Here are made-up things, facts about them, and rows of numbers that follow some of those facts. Name the thing behind each unnamed row.

There are 3 kinds of fact about the things: τ, θ, Δ.
J_667 {τ=J_208, Δ=801}
J_103 {τ=J_322, Δ=546}
J_287 {θ=J_501, Δ=801}
J_258 {θ=J_322, J_892, Δ=801}
J_113 {τ=J_258, Δ=801}
J_901 {θ=J_138, J_678, Δ=546}
J_794 {τ=J_55, Δ=546}
J_682 {τ=J_239, Δ=801}
J_764 {τ=J_757, Δ=801}
J_223 {τ=J_389, Δ=546}
J_219 {Δ=546}
J_693 {τ=J_486, Δ=546}
J_967 {Δ=801}
J_580 {τ=J_958, Δ=801}
J_733 {Δ=801}
J_743 {τ=J_372, Δ=546}
J_311 {τ=J_602, Δ=801}
J_640 {θ=J_928, Δ=546}
J_195 {τ=J_37, Δ=801}
J_336 {τ=J_63, Δ=801}
J_690 {τ=J_432, Δ=801}
J_619 {τ=J_308, Δ=801}
J_178 {τ=J_26, θ=J_164, J_952, J_38, J_369, Δ=801}
J_661 {θ=J_32, J_968, Δ=801}
J_486 {Δ=801}
J_517 {τ=J_747, θ=J_562, J_715, J_408, Δ=546}
J_602 {Δ=546}
J_952 {τ=J_592, Δ=546}
J_78 {Δ=801}
J_58 {Δ=546}
J_421 {τ=J_336, Δ=801}
J_830 {θ=J_975, Δ=801}
J_162 {τ=J_171, Δ=546}
J_191 {τ=J_952, Δ=801}
J_161 {τ=J_224, θ=J_99, J_968, Δ=546}
J_673 {τ=J_731, Δ=801}
J_835 {τ=J_541, θ=J_524, J_368, J_184, Δ=546}
J_971 {τ=J_711, Δ=546}
J_541 {τ=J_534, θ=J_87, J_366, Δ=801}
J_240 {τ=J_429, Δ=801}
J_823 {τ=J_221, Δ=801}
J_755 {τ=J_967, Δ=801}
J_698 {τ=J_28, Δ=801}
J_29 {τ=J_693, Δ=801}
J_235 {τ=J_127, Δ=801}
J_711 {Δ=801}
J_770 {τ=J_549, Δ=801}
J_559 {θ=J_235, J_368, Δ=546}
J_389 {τ=J_421, θ=J_678, Δ=546}
J_836 {τ=J_29, θ=J_58, J_211, Δ=801}
J_221 {Δ=801}
J_55 {θ=J_198, J_700, J_112, J_755, Δ=801}
J_629 {τ=J_836, Δ=546}
J_26 {τ=J_741, θ=J_430, Δ=801}
J_969 {τ=J_619, θ=J_336, Δ=801}
J_674 {θ=J_32, J_322, J_733, Δ=546}
J_938 {θ=J_795, J_16, J_208, Δ=546}
J_535 {τ=J_777, Δ=801}
J_109 {τ=J_686, Δ=801}
J_164 {τ=J_547, Δ=546}
J_715 {Δ=801}
J_239 {τ=J_477, θ=J_570, Δ=801}
J_324 {τ=J_981, θ=J_368, J_968, J_78, Δ=801}
J_777 {τ=J_540, Δ=801}
J_347 {θ=J_864, Δ=801}
J_234 {τ=J_78, Δ=546}
J_600 {τ=J_443, Δ=801}
J_540 {τ=J_557, Δ=546}
J_344 {Δ=801}
J_248 {τ=J_286, Δ=801}
J_829 {Δ=801}
J_374 {τ=J_235, Δ=801}
J_875 {θ=J_741, Δ=801}
J_864 {Δ=801}
J_32 {τ=J_618, Δ=546}
J_477 {τ=J_576, Δ=546}
J_731 {Δ=801}
J_184 {τ=J_320, Δ=546}
J_138 {Δ=801}
J_992 {τ=J_875, Δ=801}
J_570 {τ=J_743, Δ=801}
J_964 {τ=J_73, θ=J_223, Δ=546}
J_863 {τ=J_610, θ=J_134, J_967, Δ=546}
J_168 {τ=J_376, θ=J_191, J_741, J_126, Δ=801}
J_38 {τ=J_814, Δ=801}
J_581 {τ=J_438, Δ=801}
J_549 {τ=J_881, Δ=801}
J_429 {θ=J_664, J_693, Δ=801}
J_769 {θ=J_187, J_842, Δ=801}
J_225 {θ=J_490, Δ=801}
J_366 {Δ=546}
J_340 {τ=J_829, Δ=801}
J_997 {τ=J_248, Δ=546}
J_610 {τ=J_303, Δ=546}
J_689 {τ=J_269, Δ=801}
J_564 {τ=J_380, Δ=546}
J_110 {θ=J_257, Δ=801}
J_211 {Δ=546}
J_664 {Δ=546}
J_726 {θ=J_490, Δ=546}
J_171 {τ=J_53, Δ=546}
J_64 {τ=J_191, Δ=801}
J_112 {Δ=801}
J_351 {Δ=801}
J_795 {τ=J_892, Δ=801}
J_369 {τ=J_767, Δ=801}
J_881 {τ=J_263, θ=J_138, Δ=546}
J_977 {θ=J_37, J_562, Δ=801}
J_303 {τ=J_75, θ=J_235, Δ=546}
J_126 {Δ=546}
J_53 {τ=J_514, Δ=801}
J_408 {Δ=801}
J_670 {θ=J_940, J_374, J_711, Δ=546}
J_890 {τ=J_501, θ=J_351, J_368, J_490, J_344, Δ=546}
J_648 {θ=J_610, Δ=546}
J_704 {Δ=546}
J_21 {τ=J_901, Δ=546}
J_28 {θ=J_368, Δ=801}
J_362 {τ=J_879, θ=J_524, J_99, Δ=546}
J_741 {τ=J_682, Δ=801}
J_94 {τ=J_850, θ=J_99, J_38, J_372, Δ=546}
J_842 {τ=J_674, Δ=546}
J_187 {τ=J_184, Δ=801}
J_261 {τ=J_392, θ=J_37, J_164, J_184, Δ=546}
J_692 {τ=J_32, Δ=546}
J_393 {Δ=546}
J_514 {τ=J_678, Δ=546}
J_322 {τ=J_764, Δ=546}
J_576 {θ=J_946, Δ=801}
J_37 {Δ=801}
J_208 {Δ=546}
J_392 {Δ=546}
J_850 {τ=J_362, Δ=546}
J_804 {τ=J_842, Δ=801}
J_463 {τ=J_38, θ=J_602, Δ=801}
J_437 {τ=J_223, θ=J_392, J_138, J_235, J_689, J_430, Δ=801}
J_75 {τ=J_219, Δ=801}
J_286 {τ=J_30, θ=J_795, J_319, Δ=801}
J_368 {Δ=546}
J_488 {θ=J_869, Δ=801}
J_547 {τ=J_463, θ=J_240, J_715, J_514, Δ=546}
J_975 {τ=J_997, Δ=546}
J_822 {τ=J_287, Δ=546}
J_490 {Δ=546}
J_269 {τ=J_16, θ=J_549, J_126, Δ=546}
J_679 {θ=J_368, J_191, J_113, Δ=801}
J_958 {τ=J_261, θ=J_162, J_682, J_2, Δ=546}
J_534 {τ=J_240, Δ=546}
J_934 {θ=J_138, Δ=546}
J_326 {θ=J_32, J_673, Δ=546}
J_557 {τ=J_600, θ=J_682, Δ=546}
J_320 {Δ=546}
J_562 {Δ=801}
J_2 {Δ=801}
J_694 {Δ=546}
J_288 {τ=J_177, θ=J_231, J_580, J_235, Δ=546}
J_767 {τ=J_694, Δ=801}
J_847 {τ=J_369, θ=J_184, J_319, Δ=801}
J_87 {τ=J_769, Δ=546}
J_757 {τ=J_700, Δ=801}
J_260 {τ=J_848, Δ=801}
J_372 {Δ=546}
J_70 {θ=J_711, J_564, Δ=801}
J_438 {θ=J_864, Δ=801}
J_928 {τ=J_470, Δ=801}
J_308 {τ=J_722, Δ=801}
J_874 {τ=J_363, θ=J_470, J_540, Δ=801}
J_946 {τ=J_164, Δ=801}
J_845 {τ=J_340, Δ=801}
J_73 {Δ=801}
J_869 {τ=J_692, Δ=546}
J_16 {Δ=801}
J_380 {τ=J_946, Δ=801}
J_231 {Δ=801}
J_524 {τ=J_822, Δ=801}
J_879 {τ=J_755, Δ=801}
J_95 {θ=J_708, J_741, Δ=546}
J_592 {τ=J_830, Δ=801}
J_968 {τ=J_359, Δ=801}
J_892 {Δ=801}
J_224 {τ=J_260, θ=J_581, J_408, Δ=546}
J_722 {τ=J_863, Δ=801}
J_686 {τ=J_178, Δ=801}
J_814 {Δ=801}
J_177 {τ=J_195, θ=J_369, Δ=546}
J_501 {Δ=801}
J_607 {τ=J_125, θ=J_263, J_682, Δ=801}
J_940 {τ=J_959, Δ=801}
J_432 {τ=J_924, θ=J_535, Δ=801}
J_678 {τ=J_726, Δ=801}
J_376 {θ=J_689, Δ=546}
J_319 {Δ=546}
J_747 {τ=J_110, Δ=801}
J_443 {τ=J_667, Δ=546}
J_430 {Δ=801}
J_959 {θ=J_231, J_75, Δ=801}
J_618 {Δ=801}
J_638 {θ=J_975, J_490, Δ=801}
J_955 {τ=J_928, Δ=801}
J_63 {θ=J_698, Δ=546}
J_257 {τ=J_524, Δ=801}
J_198 {τ=J_673, Δ=546}
J_708 {Δ=801}
J_848 {Δ=801}
J_391 {θ=J_704, J_693, Δ=546}
J_700 {τ=J_845, Δ=801}
J_455 {τ=J_607, θ=J_257, J_592, Δ=801}
J_263 {τ=J_869, Δ=801}
J_359 {τ=J_564, θ=J_393, J_38, Δ=801}
J_125 {τ=J_351, θ=J_975, J_138, Δ=801}
J_127 {τ=J_517, θ=J_693, Δ=801}
J_363 {τ=J_823, Δ=546}
J_470 {τ=J_134, Δ=546}
J_134 {Δ=546}
J_924 {τ=J_864, θ=J_678, Δ=546}
J_30 {τ=J_366, Δ=801}
J_493 {θ=J_351, Δ=801}
J_556 {τ=J_580, Δ=801}
J_99 {Δ=801}
J_981 {Δ=801}

Known rows:
J_359: [ -9 -10  -9  31 -11  30   3  14 -34  -5  15   1 -24 -15 -31 -22  -3   0
  36  16  19 -32 -16  50  15  -3 -13  26   2]
J_869: [-25 -11  -5  25   9 -29  18  20   3   5   9  -1  -7  -8 -34   4  -7  25
  23  -7   9 -30 -25  34   4  -5  20  29  -9]
J_109: [ -4 -16 -11  23 -12  29  13  18 -24   0  19  -5 -22  -8 -23 -16   0   0
  30   6  20 -29 -23  48   6 -13 -17  16   3]
J_221: [ -3  -5 -11  22  -6  34   8  22 -26   0  18  -4 -12  -5 -23 -18   3  -3
  23   4  28 -24 -14  36  18 -19  -9  19   2]
J_664: [-26  -8   4  17   6 -22   9  15  -2   7  17   2   9 -10 -33  -2  -8  23
  20  -4  22 -19 -16  17  14 -13  22  25   0]
J_162: [-25 -16   4  18  -2 -27  14  11  -1   9  17   1  -1 -14 -34   1 -11  25
  26  -2  13 -24 -24  30   3  -7  16  21   1]
J_438: [ -3  -2  -9  26  -4  36   6  18 -28   1  20  -7 -12  -3 -21 -17  -1  -3
  23   6  27 -24 -13  36  20 -17  -9  20   2]
J_391: [-27  -2   9  28  10 -18   4   6  -8   8  21  -3   7  -4 -30   0 -15  22
  20  -1  18 -19 -12  19  20  -7  22  27  -2]
J_580: [ -7 -23 -14  20 -11  25  23  16 -23  -2  12   3 -28  -7 -31 -15  -2  -5
  28   3  27 -25 -14  47   1 -17 -17  20   5]
J_225: [ -9 -10 -14  26   1  33  12  11 -31  -7  18   2 -19  -1 -27 -15  -3 -10
  23   3  31 -23  -7  33  20 -17 -10  21   3]
J_372: [-34 -12   6  15   9 -22   5  19 -12   0  13  15   6 -16 -41  -6  -4  21
  28   3  24 -22 -16  18  21  -9  25  34  -3]
J_524: [-12 -24 -17  15 -10  23  15  21 -31 -10  13  12 -26 -17 -34 -18   7  -4
  36   7  23 -34 -23  45   9 -14 -13  20   3]
J_564: [-25 -13   0  20  -7 -27   9   9   3   3  13   1   1 -20 -37  -4 -15  27
  25   2  16 -23 -17  28   1  -1  12  19   4]
J_195: [ -3 -14 -11  24 -13  28  14  17 -25   2  18  -5 -23  -9 -25 -16   0   0
  29   6  20 -30 -22  48   7 -14 -15  16   4]
J_29: [ -3 -14 -12  24 -13  28  14  17 -25   2  18  -4 -23  -9 -25 -15   0  -1
  30   5  19 -29 -22  49   6 -14 -15  16   4]
J_437: [ -9 -16  -7  36  -3  30  20   1 -30   0  15  -4 -34   4 -29 -14 -14  -7
  27   5  27 -20  -4  51   6 -11 -18  28   3]
J_463: [ -2  -7 -14  30 -17  30   6  11 -23  -3  16  -8 -21 -13 -27 -19  -7   1
  27  11  21 -29 -15  48   7  -5 -19  15   6]
J_822: [-28 -15   5  23   1 -27  12   7  -4   7  17   1  -3 -11 -34   1 -13  24
  27  -1  12 -24 -21  30   6  -5  17  23   0]
J_722: [ -4 -17  -5  13 -11  31   6  11 -27   8   9  -7 -28  -7 -30 -18  -2   0
  31   4  15 -24 -29  46  13 -19 -14   8   4]

Rows to name:
No name comes twice in this set of rows, the named rows included.
[-38 -16   6  28   8 -27   8   2 -18  -1  17  12 -10 -14 -41   1 -15  20
  34   5  11 -28 -20  30  16   3  20  32  -2]  J_362
[ -9 -24 -27  15  -9  22  17  13 -25 -12  18   7 -25 -13 -28 -11   5  -8
  29  -1  19 -35 -24  37   7 -16 -15   3   6]  J_191
[-37 -23  -7   7  11 -28  15  14  -6  -9  12  22   2 -15 -43  -1  -3  14
  24  -7  29 -21 -13  10  15 -14  22  24   2]  J_368
[-30  -5   7  31  15 -18   0   2 -12   4  20   2   4  -4 -31  -5 -11  23
  25   1  17 -21  -7  19  22  -7  26  30  -2]  J_938
[  0 -10 -19  21 -23  28   8  18 -16  -5  11  -4 -17 -19 -30 -22  -4   2
  27  10  24 -28 -15  45   2  -6 -21  12   8]  J_946
[-37 -13  10  30   8 -25   5   4 -19   2  17   9  -8 -14 -40  -1 -15  22
  35   7  10 -27 -20  33  18   4  21  35  -3]  J_94
[-31 -17   0  15  10 -23   6  14  -7  -2  14  13   6 -13 -37 -10   0  24
  28  -1  23 -23 -10  16  16 -14  27  28   0]  J_319
[ -2  -4 -12  22  -7  35   7  21 -25  -1  18  -4 -11  -7 -24 -19   2  -3
  23   5  29 -24 -13  35  18 -18 -10  19   3]  J_814
[ -4 -23 -13  16 -14  25  26  21 -18   2  11   1 -26  -7 -31 -17   0  -3
  28   2  30 -22 -14  49  -4 -21 -18  21   6]  J_678
[-38 -14   7  26   7 -26   9   5 -18   1  17  12  -8 -16 -42   4 -19  18
  32   5  12 -27 -24  29  18   4  18  32  -3]  J_161
[ -9 -15 -20  14  -3  29  15  21 -26 -10  15   8 -16  -8 -30 -16   5  -9
  24   0  34 -25 -12  30  17 -22 -10  17   4]  J_351
[ -9 -14 -22  31  -4  27   9   1 -32 -10  25  -2 -27  -5 -22  -9  -4  -8
  27   2  13 -35 -20  38  16  -9 -14   3   4]  J_168
[-10  -9 -15  25   2  33  10  12 -32  -8  19   2 -18  -3 -27 -15  -2 -10
  23   4  30 -25  -9  32  23 -16 -10  19   3]  J_493
[-11 -14 -14  10  -6  30  10  32 -32  -8  12  13 -13 -17 -34 -20  10  -6
  30   8  33 -28 -20  34  22 -18  -7  26   2]  J_99

Now the same things, written a new way:
Named rows:
J_235: [  8 -26 -11  -7   8  12   8   7 -20  28 -17 -16 -37  -4]
J_686: [ -8 -24   0   2  -3   7  -4   3   7   8  -9  -4  -3 -12]
J_557: [ 12  40   7   5  -1  -9   4  10   3 -19  12  13  21  13]
J_319: [  4  35   4 -14  16 -30   0   0  -8  -2  14   1  -1  22]
J_37: [-24 -20  -4   1  -2 -17  -4  -9   2  28   1 -12 -19   4]
J_21: [ 25  32  12 -16   7  -8   6   4   3 -11  11   6  16  11]
J_29: [-15 -25   3   5   0   3   3  24   6   2 -12  -5 -17 -10]
J_432: [ -6 -22   1  10  -9  11  -2  -6  10   2  -7  -5   5 -12]
J_351: [ -4 -15 -13  -4  -6  23 -10 -19  -9  44  -4   8 -12  -8]
J_610: [ 14  36   3  -5  14 -20  -1   3 -13 -10  11   9  15  11]
J_286: [-13 -23   2   7 -14   8   0 -15  18   1   2 -11  -4  -6]
J_369: [-14 -27   0 -12   5 -13  -3 -13   6  20  -2 -15 -13  -6]
J_99: [-21 -26  -1 -18  12  -4  -6  -8   0  22  -6  -4 -24  -8]
J_698: [  1 -34   9 -15   6   6   5  12   9   9 -13  -8 -10 -16]
J_437: [ 19 -27  -2  13 -21  36  22  -4  15  -9  -9 -27 -26  -3]
J_184: [  2  37   3 -22  15 -30   0 -10  -8   6  16   3 -10  23]
J_964: [ 18  31  14  -7   3  -5  10   8  10 -22  11   7  14  13]
J_359: [-23 -22   1   4 -12   3   0  -8  25  -1   2 -12 -13  -1]
J_848: [-17 -17  -9  16  -4   4  -8   1  -3  11  -5  -1  -3 -10]

Name these rows:
No name comes twice in this set of rows, the named rows included.
[ -9 -26  -4 -13  13  10 -11   5  -7  22 -13   9 -10 -19]  J_741
[ 25  38  -3  11  -2  -5   9  -1  -9 -19  13  -4  10  18]  J_924
[  1  39   9  10  -9 -26   8   1  12 -28  20  -8   8  27]  J_517
[ -3  35   8 -17  15 -39   1  -2  -3  -3  17  -5  -9  26]  J_164
[ 17  31  10 -13  14 -16   6  12  -4 -26  10   2   9   9]  J_794
[-23 -17  -4  16  -5   1  -3  23  -1  10 -10   1 -16  -4]  J_486
[ 38  30   2 -21  19  -7  13   4 -23  -4   3  -5  -8  12]  J_975
[  3  41   3  -1   1   0  -4  -4   5 -26  18  21  15  13]  J_326
[ 25  48 -12  21  -9   1   4 -16 -16  -6  17   4  12  23]  J_376
[  7  45   9   1  -6   6   1   7   8 -14  16  23  12  14]  J_269
[ 19  38  -3 -14  21  -9   1   4 -27   4   7  10 -10  16]  J_490
[-26 -21   2   8 -16   1   3 -20  30  -6   7 -18 -13   2]  J_178
[  8  38   2 -13  22 -10  -7   5 -16  -6   9  22   8   8]  J_126

